Each row of numbers belongs to one of the nodes below and depends on some of the facts about them. Some rows are named. Which node is each other row?

Some nodes and their rows:
tregru: [  7  -2 -30  14   0 -18  -8   2  -2  17  24   8   6   4   0  14  13   0
  18  -2  -4 -12  16  12 -10  -1]
flistem: [ -8 -24 -10   6  27  -8   9   0   6 -19  11  20  -1  19  -4   4  13   3
   8   4  -3   0  -2 -32   6  -1]
budon: [  4  -4 -22   9  23 -31  -3  -1 -25  13  -3   2  32  12  -7   5  13 -17
   6   9  12 -26  -1   4  -1   4]
bragos: [  7  21  34 -39 -36  28  -1  -3  -4   0 -37 -33 -20 -22 -13  -7 -36 -13
 -18  -8   6  30  -9  54 -18  -8]
luvo: [-12  -7  14  19  22 -25  -6  13   1   9  -4  24  32  -5  19 -10  20   1
  24  -7  -2  -8 -13 -52  19 -15]
menum: [  3  -2  46 -33 -33  54   8  -3  15 -27 -31 -32 -42 -12 -10  -8 -36  -2
 -20 -10  -9  30 -18   6  12  -6]
tagini: [ -1  34  61 -13 -36  30   6  14  13   7 -43 -19 -31 -25  16 -34 -36 -13
 -11 -15 -11  28 -12   5  18  -8]
soflus: [ -5   1 -26   2  13 -26  -7 -10  -5   6  23   7  16  -5  -2  10  24  -1
   8   1  12 -20   2   8  -9   0]
vorem: [ -3  13 -34  12   2 -22  -5  -3  -9   7  26   9   6  -3   4   7  17   3
   7   8  14 -21  13  16  -7  11]
nobril: [  8  12  32 -31 -43  43 -15  -5  -9   3 -40 -37 -10 -30 -12   0 -37 -16
 -14  -4   6  12 -20  38 -12  -5]
moluk: [  7  20  31 -33 -58  40 -10  -5   6   0 -26 -38 -24 -24 -11   4 -37  -9
 -12 -13  -6  27  -9  52 -19  -7]
skeflan: [ -2   6 -32  13  -5 -18 -12  -4  -5   8  21   5  11  -7   4   8  21   2
   8   4   5 -23  10  16  -9   9]
gelugro: [  6   8  42 -26 -33  56  11   2   8 -23 -33 -24 -49 -10  -5 -18 -39   0
 -20  -2 -10  26  -9  14   9  -2]
rebil: [ -6  20  39 -44 -16  21   2  -7   4  -6 -36 -29 -20 -21 -18 -12 -39 -18
 -25  -6  15  31 -16  57 -21 -10]
podrak: [ -1 -29 -15  18  15   7   1   5 -10 -13   8  16   6  12  -3   6  13   7
  16  14  -7 -14  -2 -41  17   6]
tregus: [  2  -7 -17   4  24 -34  -3  -1 -14  17  10   5  28  16 -10  15  15 -14
   5   0   1 -12   2   5  -8   0]
pezagrik: [-12  -4  12  18  16 -29  -6  15  10  13   5  24  25   4  20  -2  20  -1
  26 -14 -18   6  -3 -49  22 -20]
zaten: [  6 -11 -28   8   8 -14 -17   2 -19  12   5   9  28  -3  -6  18  14  -4
  18   9   4 -17   0  -1  -6   1]
grebran: [  2  15  33 -44 -40  30  -3  -8   4  -6 -25 -36 -19 -25 -15  -2 -35 -12
 -16 -10   2  29 -15  50 -21 -16]
bovodur: [  1 -19 -18  19  17  -1   4   6 -10 -14   5  18  -5  15   2  -3  11  11
  10  17  -2 -17   3 -33  20  14]

Facts:
ε: is of sort; λ: refers to; γ: belongs to class
[vosku,skasar,diskuze,gibal,klegugres,zegun,podrak,zilem,tavavur,pala,voska,riki,rimu,flumomi,meskodo,tregru,mema,fifesu,traskal,tobrik,kizim,soflus,pezagrik,trarir,gritren,fliflo,nonek,stifli,budon,vumi,dezu,dulom,kliben,tamel,geplak,nobrek,vorem,peskapin,kloskilir,pegrin,tida,tretur,fizar,bidri,klesusos,kibran,rupe,drudre,bulusus,tregus,broklagrin,luvo,nemosu,drofli,minir,sefle,mefites,vober,flistem,grozam,pliko,tode,bovodur,brifla,lebru,vuguk,regrom,zaten,mikun,fedel,plagrak,flofi,flastar,drutam,skeman,dreklevam,gavo,kledrogan,rivum,nemir,sivifal,vuplo,gitrufo,gatrol,klufek,drenum,keplar,foroden,kobi,skeflan] ε a
[sifu,tagini,gifal,grebran,semuk,nobril,moluk,vabre,nesok,flusa,zimatrok,vokem,brubibros,buku,plelak,bragos,zogrol,nofik,roso,ganun,zutok,luseva,ratro,popur,povik,rebil,pleplonu,skomopum,fubrugon,menum,bruvogran,boklor,vogru,dabral,vofal,gelugro,nuker] ε b
vosku λ drofli,flastar
gibal λ tode,grebran,drenum
klegugres λ fizar
podrak λ mema,sifu,diskuze
gifal λ moluk,rebil,nofik
voska λ tavavur,kledrogan,zimatrok
riki λ gavo
meskodo λ fubrugon,tida,drudre
tobrik λ gelugro,ganun
semuk λ kobi,fifesu,foroden
nobril λ pezagrik,gelugro,sivifal,gatrol,trarir,grozam,broklagrin
vabre λ tamel,tregus
nesok λ brubibros
soflus λ gritren,bidri,rupe
fliflo λ buku,kizim,pala,tretur,broklagrin
budon λ vogru,nuker
vumi λ kobi,tregru,ganun
dezu λ flumomi,plelak
dulom λ traskal
geplak λ fedel,sifu,zogrol,stifli
vorem λ kloskilir,minir,flofi
peskapin λ kizim
pegrin λ kloskilir,gavo,flistem,vuplo,stifli
kibran λ gatrol
bulusus λ roso,vogru
zutok λ vuguk,zogrol
luseva λ nemosu,mikun
luvo λ zegun,bidri
ratro λ klesusos,nemosu,kliben
sefle λ fubrugon,vober
popur λ gitrufo,rivum
mefites λ buku,flumomi
pleplonu λ tavavur
pliko λ flistem,rebil
bovodur λ ganun,rupe
brifla λ grebran,rimu,klufek,zilem
skomopum λ nonek
regrom λ keplar,sifu,drenum
zaten λ fifesu,nofik
plagrak λ tamel,flusa
boklor λ bragos
drutam λ povik
skeman λ tregru
dreklevam λ bruvogran,drudre
skeflan λ bragos,gritren,rivum,rebil,menum
γ 139 <- vosku,sifu,gibal,zegun,gifal,tavavur,pala,riki,flumomi,tregru,mema,grebran,nobril,moluk,nesok,kizim,soflus,gritren,nonek,stifli,budon,vumi,dulom,kliben,vorem,plelak,bragos,zogrol,pegrin,fizar,bidri,klesusos,kibran,ganun,bulusus,tregus,zutok,broklagrin,nemosu,minir,ratro,sefle,popur,vober,rebil,grozam,pliko,brifla,lebru,vuguk,regrom,zaten,mikun,fedel,plagrak,flofi,flastar,bruvogran,skeman,kledrogan,gatrol,dabral,klufek,drenum,keplar,foroden,nuker,skeflan
γ 276 <- skasar,fifesu,tobrik,vabre,trarir,fliflo,vokem,geplak,peskapin,tida,roso,mefites,pleplonu,boklor,drutam,gavo,sivifal,vuplo,gitrufo
γ 457 <- diskuze,podrak,zilem,voska,meskodo,semuk,flusa,zimatrok,dezu,brubibros,buku,nofik,tretur,rupe,flistem,tode,bovodur,skomopum,fubrugon,menum,dreklevam,rivum,nemir,vogru,vofal,gelugro,kobi
γ 359 <- klegugres,tagini,rimu,traskal,pezagrik,tamel,nobrek,kloskilir,drudre,luseva,luvo,drofli,povik

Which node is each row?
No name comes twice in this set of rows, the named rows included.
[  4  35  27  13 -51  62  17 -21   8 -24 -26  -7 -59 -13  10 -23 -55 -12
 -28  12   7  11 -15  30  34  -3]	skomopum
[ -3   5 -24  34  17 -29   4 -27   2  12  14  35  24   7  -4  19  -5 -21
   8  11  15  -9  -8  16   0 -22]	nonek

Now the same nodes, written a new way:
Some rows with their names:
sefle: [-14   3  -3  -9 -41  19 -17  -2 -35  13   2 -17 -12  23  24 -14 -17 -25
  38  -6 -23   1 -10   4 -37  10 -27   0  -5  -6 -26   5   5]
zutok: [ 33 -28  -4   1  61 -29  31  -1  38  15  26  45  61 -15 -19   4  35 -19
 -21   9  57  -7  46 -50  12  -6   0  15  -8  85  33 -26  19]
regrom: [ -4 -12  20   3 -33  20 -16   0 -23   4 -21  -5  -6   7  -5 -15 -32 -16
  62 -10 -10   7   1   5 -33 -11 -18 -14  -8 -19 -17   6 -24]
tavavur: [-28   2   2   1 -25   5 -11 -21 -32   8  -4 -21 -18   3  -9  -6 -11 -13
  35  -6 -24   0 -18  14 -18  10  -4 -15 -12 -25 -13 -16 -15]
klufek: [-10  -7  13   2 -18  10 -11 -18 -38   4 -13 -16  -9   1  -6  -7 -40  -3
  45  -2 -20   4 -12   7 -20   4  -7 -23 -11 -25 -13  -6 -19]
bidri: [-21  -3   2  -4 -27   3  -9 -20 -31   5   7 -16 -16  -5   8  -1 -19  -5
  37  -5 -34  -3  -4  12 -26  12  11   1  -1 -40  -8  -4 -18]
vober: [-15   4 -10  -4 -27  10 -15 -11 -44  11   7 -23 -14  14  14 -10 -22 -21
  36   1 -26   1 -18   6 -25  22 -16  -6  -7 -15 -24   6   6]
skeflan: [-22   1  14  -6 -51  17 -12  -1 -14   7   0  -3 -14   4  15 -12  -4 -18
  45 -18 -32  -1  16  11 -49  -8  -2  15  -1 -29 -11  -6 -19]
fizar: [-23  -1   2  -1 -27   7 -11 -18 -31   8  -1 -17 -18   5  -3  -8 -15 -16
  36  -6 -23   0 -16  10 -23  11  -7 -12  -5 -25 -17  -5 -14]
budon: [-27   1  10  -6 -41  17 -14  -9 -21   8 -10 -13 -16  14   0 -12  -8 -16
  37 -16 -21   2  -5  11 -39  -4 -14 -11  -6 -13 -15  -9 -11]
tobrik: [ -1   1  -9  -1 -60  28  -1  -1   3 -27 -37  -6 -15  -9  29  -1  -7  17
  -6 -17 -33  11 -18  19 -16 -18  -5  -5  12 -43  -5  59  10]
trarir: [ -4  -2 -19   4 -44  20  -2  -9  -2 -25 -32 -13 -19 -13  15   3  -6  12
 -11  -9 -31  10 -37  21   6  -3  -4 -18  11 -46  -6  67  13]
fifesu: [ -2  12 -19  10 -46  13   0  -4  -7 -23 -32 -16 -13 -27  15   2 -14  22
   3  -8 -44  14 -17  20   5   3   7   3  -5 -55  -2  35  15]
traskal: [-14  17  13 -11 -29  -7  -6  20  -3  -2   4 -41 -21  22  -9 -28 -23  18
   6  -3 -19  11 -13  20  23 -15  10 -23   2 -42 -15  21  11]
luvo: [-12  16  23 -16 -47   0  -4  30   4  -2   4 -34 -18  24  11 -28 -17  20
   9 -10 -22   8   7  19  -2 -30  15  -6  12 -44 -15  20   5]
luseva: [ 19   3   9 -15  53 -42  40  22  64   8  29  12  49   7 -21 -15  43  27
 -74   5  56  -3  42 -35  46 -37  17  -3  -2  76  38 -28  46]
menum: [ 39  10  -6   6  91 -31  19  20  47  -3  27  42  31 -19   4  34  37  24
 -74  23  52 -11  37 -27  45   6  26  47   8  62  38 -41   8]
podrak: [ 12  16  20   8 -10  29 -30  36  -7 -14 -33   3 -32  20   6   4 -27  10
  21   1   1   7 -11  25   4 -14 -18   4  10 -26 -24   7 -33]
rivum: [ -4  27   6   7  -4  11 -26  19  -9 -10  -8  -8 -40   1  10  14 -12  18
   4   6 -21  -1 -13  34  11  13  11  22   7 -45 -16  -8 -30]
nofik: [ 42   6  -7   7  95 -30  19  18  44  -4  26  40  33 -20   4  34  32  30
 -74  26  50 -11  33 -28  46   7  28  40   9  61  39 -37   9]

Which node is each row?
No name comes twice in this set of rows, the named rows included.
[-15  17  20 -14 -40  -1  -6  28   2   0  -2 -36 -19  29  -3 -29 -18  16
   9  -9 -17  10  -7  21   8 -28   3 -18   6 -36 -19  20   9]	klegugres
[-24 -22   1  -4 -24   7  -9 -27 -27   6   9 -13 -24  13   0   3 -10 -22
  20  -4 -19  -5 -28  12 -18  10   0 -23  14 -34 -15  30 -20]	broklagrin
[ -5  15 -17   8 -50  22  -3   1   2 -21 -41 -14 -13 -13   5  -8  -6  14
   3 -13 -35  14 -25  21   1  -5 -12 -10  -7 -37  -6  37  16]	skasar
[ -9  13   5  -1 -31 -15  -6  34   8  -2  12 -31 -22  13 -22 -32 -16   0
  29   4 -17  14  -8  23  35  -6  15  -8  -2 -54 -24  30   4]	kloskilir
[ 28  -1  -3 -10  67 -51  41  19  52   6  38   5  50  -1 -20 -10  28  23
 -71  17  52  -2  33 -38  58 -18  25  -1   0  66  40 -15  46]	povik
[-18  -7   4   2 -40  12 -15   1 -11   8  -1  -2 -15   5  -9 -15  -5 -31
  55  -9 -19   3  -3  11 -23   3 -10   2  -8 -26 -20   8 -19]	riki
[  0  17  20  -2 -18  29 -25  23  -9 -13 -15  -2 -36  18  34  14 -18  24
  -6  -5 -14  -3  -5  28 -15 -10   1  16  24 -39 -13   9 -30]	bovodur
[ 21 -41   1 -15  50 -19  34 -13  39  11  34  46  51   1   8  14  43 -15
 -52   1  59 -18  41 -50 -11 -18   1   8  17  86  37   0  20]	nobril
[ -7  10   6   4  -3  19 -27  12  -8  -9 -11  -6 -47  22   8  17  -9   8
 -14   5  -1  -4 -39  31  12   4  -4  -9  25 -36 -21  26 -29]	tretur
[ -7 -11  12   7 -12   7 -12 -13 -35   2 -13 -15  -7   0 -15  -6 -42  -8
  56   0 -15   6 -10   7 -14   8  -6 -21 -11 -30 -15   0 -23]	drenum

The same nodes again, as new rows of numbers:
Named rows:
dreklevam: [  0  -2   2  -7   1 -23   7  24  12 -13 -14  -8 -16 -29   4   7  -5 -27
  -2   1 -12   6  16   9   6   0   3   9 -15  39 -20]
bulusus: [-17   7  22  -9  24  -2  19  35  25   3 -18 -10 -35 -38  16 -13  17  -2
  31  -7  -1  -1  14   5  -2  11  27   1  -9  38  -5]
fizar: [-17  10  14  -4  23   6  17  27  28  -1 -30  -5 -32 -37  11 -16  26   0
  25  -1  -1   5  14  11  11   5  21  -1 -10  22  -8]
fedel: [-16   5  16  -1  28  11  16  23  29  -2 -30 -15 -38 -25  14 -11  26   0
  30  25  13   4  10  10  22   4  17   0  -4  38  -9]
tregus: [-16  12  14  -8  23   7  18  30  24   1 -27  -5 -33 -37  10 -16  25   0
  27  -5  -5   4  15  10  10   3  21  -1  -7  24  -7]
kibran: [-16  10  18   1  31   1  20  31  29  -3 -23  -6 -38 -37  16 -15  12   0
  14   4   7 -13  14   4  -6  11  32  -7 -14  26  -9]
gatrol: [-14  12  13   6  33   9  19  25  33  -6 -35  -3 -38 -37   9 -18  19   2
   7   7   7  -8  15  11   6   8  28 -10 -11  11 -12]
pegrin: [-23  -3  19  -4  29   0  16  23  29  -1  -7 -15 -46 -24  32  -1  13  -5
  39  23  20  -3  10   6  -2   5  27  11  -8  56  -2]
vuplo: [-21  16   0  11   9   9  38  -6  20 -17   4  -1 -43  -4  24  22  15   1
  15  32   0   2  25   6   2 -19 -12  -6  -3  26 -27]
meskodo: [  2  -3   3  -7   1 -25   5  27  12 -12 -10  -7 -15 -32   4   7  -4 -30
  -1  -1 -14   4  17   8   4   3   2  11 -15  42 -20]
geplak: [-17  17  17   8   7   0  39   9  20 -12  18 -17 -46  -2  24  19   6   3
  16  37   3 -10  25  -7  -8  -6  -9 -10  -3  45 -27]
rupe: [ -5  17 -12  12  -1  -3  -2  13  10 -36 -33  -3 -19 -21   7  -5  -5  -7
 -12   8 -13  21  18  15  26   1   9  11 -20  12 -28]
vumi: [-15  20  26  -4  23  -6  14  41  24 -13  -9  -7 -35 -46  20 -20   8   0
   6  20   3  -7  12   3  -2   1  41   8 -25  32 -15]
dezu: [ -4  -2  -2  11   8 -12   6  19  14 -14 -28 -13 -26 -14  10   7 -11 -14
   0  -9  -5   5  20   7   3  23   4  -2  -7  33 -15]
gelugro: [ 20   8 -14 -33  35   2  -2 -48   2 -71  36  50 -11  74 -27  -6 -27   0
 -56   8   4  -7 -38 -43  28  42  27  48  -6 -52   3]
fubrugon: [ 21  -4 -15 -54  27  -4  -1 -45  -1 -58  46  51  -2  66 -34   2 -14 -18
 -35  -5 -10   3 -40 -40  30  27  14  56   0 -38   7]
boklor: [ -3  26  -1 -39  23  18  30 -54  -4 -59  85  52 -33  89   0   9 -13  21
 -12  -3 -10  -6 -29 -59  -4  28  21  40   1 -39   5]
plelak: [  1   5   5 -50  54  18  14 -36  16 -38  40  46 -27  64 -17 -18   4  11
  -2 -18   9 -12 -41 -48  14  44  42  39   6 -41  26]
nuker: [  4  10   8 -57  48  16  12 -32  12 -40  45  47 -21  60 -19 -21   5  10
  -4 -11   3  -7 -43 -47  19  39  40  45   3 -40  24]
ratro: [  2   5  15 -60  49   9  14 -23   9 -35  55  44 -26  59 -12 -18  -2   5
   4 -19   4 -13 -43 -54   4  46  46  47   3 -22  28]

Which node is each row?
No name comes twice in this set of rows, the named rows included.
[ -2   4  -5   8   3 -11   3  18  12 -21 -28 -11 -20 -17   5   3  -5 -13
  -4   3 -11  15  17  12  19  10   0   6 -11  29 -21]	nemir
[-16   8  15  -2  27   8  16  26  29  -3 -28 -12 -35 -29  11 -14  26  -1
  27  17   9   2  12  12  17   2  19   1  -6  34  -9]	vuguk
[-10  10 -18  13  -2   1  -2   6   7 -32 -36  -4 -21 -12  14   4  -2  -5
   6  -2 -15  30  19  18  28   9   2  14 -13  15 -18]	rivum
[-25  19   5   2  21  15  10  21  20 -15 -31   0 -35 -32  24 -17  20   9
  28  -4  -4  20  13  15  17   3  28  10 -16  15  -9]	gritren
[-17   9  16  -5  23   5  17  31  27   0 -24  -8 -35 -36  14 -16  21  -1
  26  -1   2   3  13   6   8   7  24   0 -10  26  -6]	lebru
[-14  17  22  -5  25  -2  17  36  26 -10 -15  -5 -34 -43  16 -20  14  -1
  11  15   3  -4  12   7   1   1  34   6 -20  32 -14]	skeman
[ -4  12   1 -52  47  20   7 -40   5 -53  48  49 -29  64  -5 -17   1  14
   1  -3   7   3 -45 -43  25  31  47  58  -2 -38  23]	moluk
[  8   7 -24 -36  23  10  -9 -55  -7 -71  41  48 -14  85 -11  -1 -23   4
 -21 -12  -7  19 -40 -40  35  41  25  60  -3 -40  11]	menum
[-28  14  14  -1  19   5  12  27  17 -10 -12  -9 -42 -27  38 -12   9   7
  38  -6  -1  12  12   6  -2  12  36  15 -16  37  -1]	skeflan
[ -2   5  -3   9   4  -6   1  14  15 -22 -35 -19 -20 -10   2   4   1 -12
  -4  19  -1  18  16  12  33  12  -5   2  -5  33 -24]	diskuze
[ -5   9   7 -53  47  13   8 -33   5 -50  61  45 -34  65   4 -15  -9  14
   5  -3  10  -2 -45 -51   8  36  54  60  -7 -21  26]	gifal
[ 18   2 -11 -45  28   0  -3 -45  -4 -60  46  41 -11  80 -24  -1 -23  -5
 -30  -6  -3   2 -40 -47  28  41  21  51   1 -33  10]	vofal
[-16  19  12  15  13  -2  45  13  23  -6  12  -5 -49  -9  24  17  -3   5
   1   1  -6 -25  30  -9 -33  13   2 -23  -8  20 -24]	fliflo
[  4  23   2 -44  27  13  34 -53   2 -53  80  53 -28  83 -12   8  -6  14
 -22   4  -8 -16 -28 -60  -2  27  13  35   5 -43   2]	vokem
[ -2   2   3   3   1 -17   3  25  10 -13 -18 -13 -21 -18   8   5  -8 -17
   2  -6 -10  10  18   7   6  16   5   7 -11  39 -17]	voska

Now the same nodes, written a new way:
Named rows:
bovodur: [ -5  31 -13  21  -1 -17  -6   7 -17  -4 -10 -12 -32   8   6  22  -9  -8
  19   8  -9   4  -7  36  -9  23]
popur: [-45  30 -46  -7 -51 -14   3  17   4   6  12  -5 -18  -5  13  29  24   2
   0  -1  -9  20  -1  -5  -5  63]
rivum: [  1  38 -16  17  -2 -21  -9   1 -14   0 -10  -8 -33  -3  14  15  -9   1
  23  13 -10   1  -9  32  -9  15]
skeflan: [  9  21 -21  15  -9  -8  -5  10 -18   5  -9  11 -24  -7   4  22  -7  -2
  30  11  -6  26  -9  34   3  21]
traskal: [  4  38 -23  26  -2 -23   0   7  -9  12  -5  -9 -21  -7   9  18 -11  -9
   6  10 -18  20 -20  42 -15  16]
pezagrik: [  7  34 -20  24   1 -20   3   5  -8  10  -7 -13 -21  -1   9  17  -9 -12
  -4  11 -14  21 -22  40 -16  19]
fedel: [  3  27 -25  15  -9  -3   2  10 -14   4  -9   0 -19 -11   8  12 -11  -9
  11  13  -8  28  -2  42   3   8]
minir: [  4  24 -24  14  -8  -6   2   9 -16   4  -9  -1 -22 -13  11  12 -11  -9
  14  15  -7  28  -3  38   3   9]
mefites: [ 12  36 -13  31  -5 -23   5   2 -16  -3 -13  -2 -15  -1   5  14 -19  -7
  15  11  -8  16 -10  34  -2  38]
tavavur: [  1  23 -24  20  -9  -8   1   6 -11   6 -13  -1 -23 -17   8  11  -9  -8
  18  14  -9  26  -4  36   2  10]
luseva: [-49  43 -46   4 -45 -31   7  20   7  12  17 -19 -16   0  13  31  17  -3
 -16  -5 -18  15 -13   2 -23  66]
nemosu: [  1  23 -24  20  -9  -8   1   7 -11   6 -13   0 -23 -18   8  11 -10  -9
  19  14 -10  26  -4  36   1  10]
gelugro: [-57  39 -38  -5 -41 -22   4  10   7  -3   8 -33 -26   7  19  23  24  -5
 -20  -1 -10  -3   0  -4 -18  60]
vober: [ -2  20 -25  21  -9  -9   2   9 -14   4 -12  -4 -23 -18   8  12 -11 -12
  18  14 -10  27  -2  38   2  11]
sefle: [ -2  19 -22  22 -10 -10   3  14 -17   3 -10   1 -25 -13   5  16 -13 -12
  21  10  -9  29  -3  37   3  17]
dezu: [ -3  33 -10  18  -2 -21   0  10 -15  -3 -11  -8 -33   3   8  17 -18  -3
  14   8  -6   5  -7  33  -8  20]
zimatrok: [-60  43 -40  -3 -45 -27   2  13   6  -1  10 -27 -26   1  18  22  18   0
 -11  -2 -12  -3   2  -4 -17  58]
pala: [  6  21 -19  15  -6  -7   5   7  -9   6 -15   0 -24 -11   9  11 -10  -8
  10  14  -4  28  -8  33   1  12]
klufek: [  0  27 -25  22 -10  -2  -1   7  -7   7 -13   4 -20 -13   3  14  -7  -6
  18  13  -9  23  -5  41   0  10]
zaten: [  3  19 -23  18  -8  -5  -2   9 -19   2  -9   2 -23  -7   4  20  -5 -10
  23  11  -9  27  -5  38   2  19]

Name these rows:
No name comes twice in this set of rows, the named rows included.
[  4  18 -19  17  -7  -5   4  10 -13   4 -13  -1 -24  -5   5  15  -8 -12
  12  12  -5  29  -5  36   1  17]	kibran
[ -6  38 -12  18  -3 -16  -2  13 -15  -4  -7  -7 -29   7   6  19 -19  -5
  12   6  -8   6  -2  42  -9  18]	podrak
[ -8  32 -18  22   0 -16  -6   1 -15  -4 -11 -19 -30   1  10  16  -5 -12
  14  11 -13   2  -5  37 -11  17]	kobi
[-54  29 -50  -2 -51 -15   7  17   5   5   9 -17 -18 -13  15  20  22  -7
  -8   2 -12  21   4  -3  -5  55]	bruvogran
[-48  31 -46  -7 -51 -14   8  15   9   7   8 -13 -18 -10  15  20  22  -2
 -12   1  -8  20   1  -4  -6  56]	plelak
[-40  45 -43   8 -48 -28   2   6   0  -2  11 -13  -9   0  13  25  20   1
   0   0 -13   8  -4  -5  -9  82]	boklor
[  0  38 -17  14  -1 -20  -4   4 -18  -2  -8 -11 -30  -1  16  14 -15  -3
  13  13  -9   5  -5  35  -8  11]	flistem
[-51  29 -46  -4 -51 -14   7  19   6   5  10 -11 -18  -7  12  25  21  -3
  -8  -1  -9  21   2  -2  -5  60]	nesok
[-53  37 -51  -2 -53  -7   4  14  14   9   9 -11 -14  -9  11  22  25   0
 -10   1 -12  16   3   3  -7  52]	grebran
[  8  36 -18  34  -6 -22   1   2 -18  -4 -11  -4 -13  -4   4  14 -17  -9
  19  11 -12  15  -8  38  -1  37]	drutam
[  5  37 -22  26  -2 -22   0   8 -11  11  -4  -8 -21  -5   8  20 -12  -8
   6   9 -16  20 -20  42 -15  18]	nobrek
[-56  42 -42  -5 -43 -25  -2   9   3  -1  12 -28 -25   2  20  24  24   1
  -8   0 -13  -4   0  -4 -17  59]	nofik
[-63  41 -41   0 -44 -29   3  14   4  -2  10 -32 -27  -3  20  21  16  -4
 -11  -1 -14  -2   4  -5 -16  58]	fubrugon

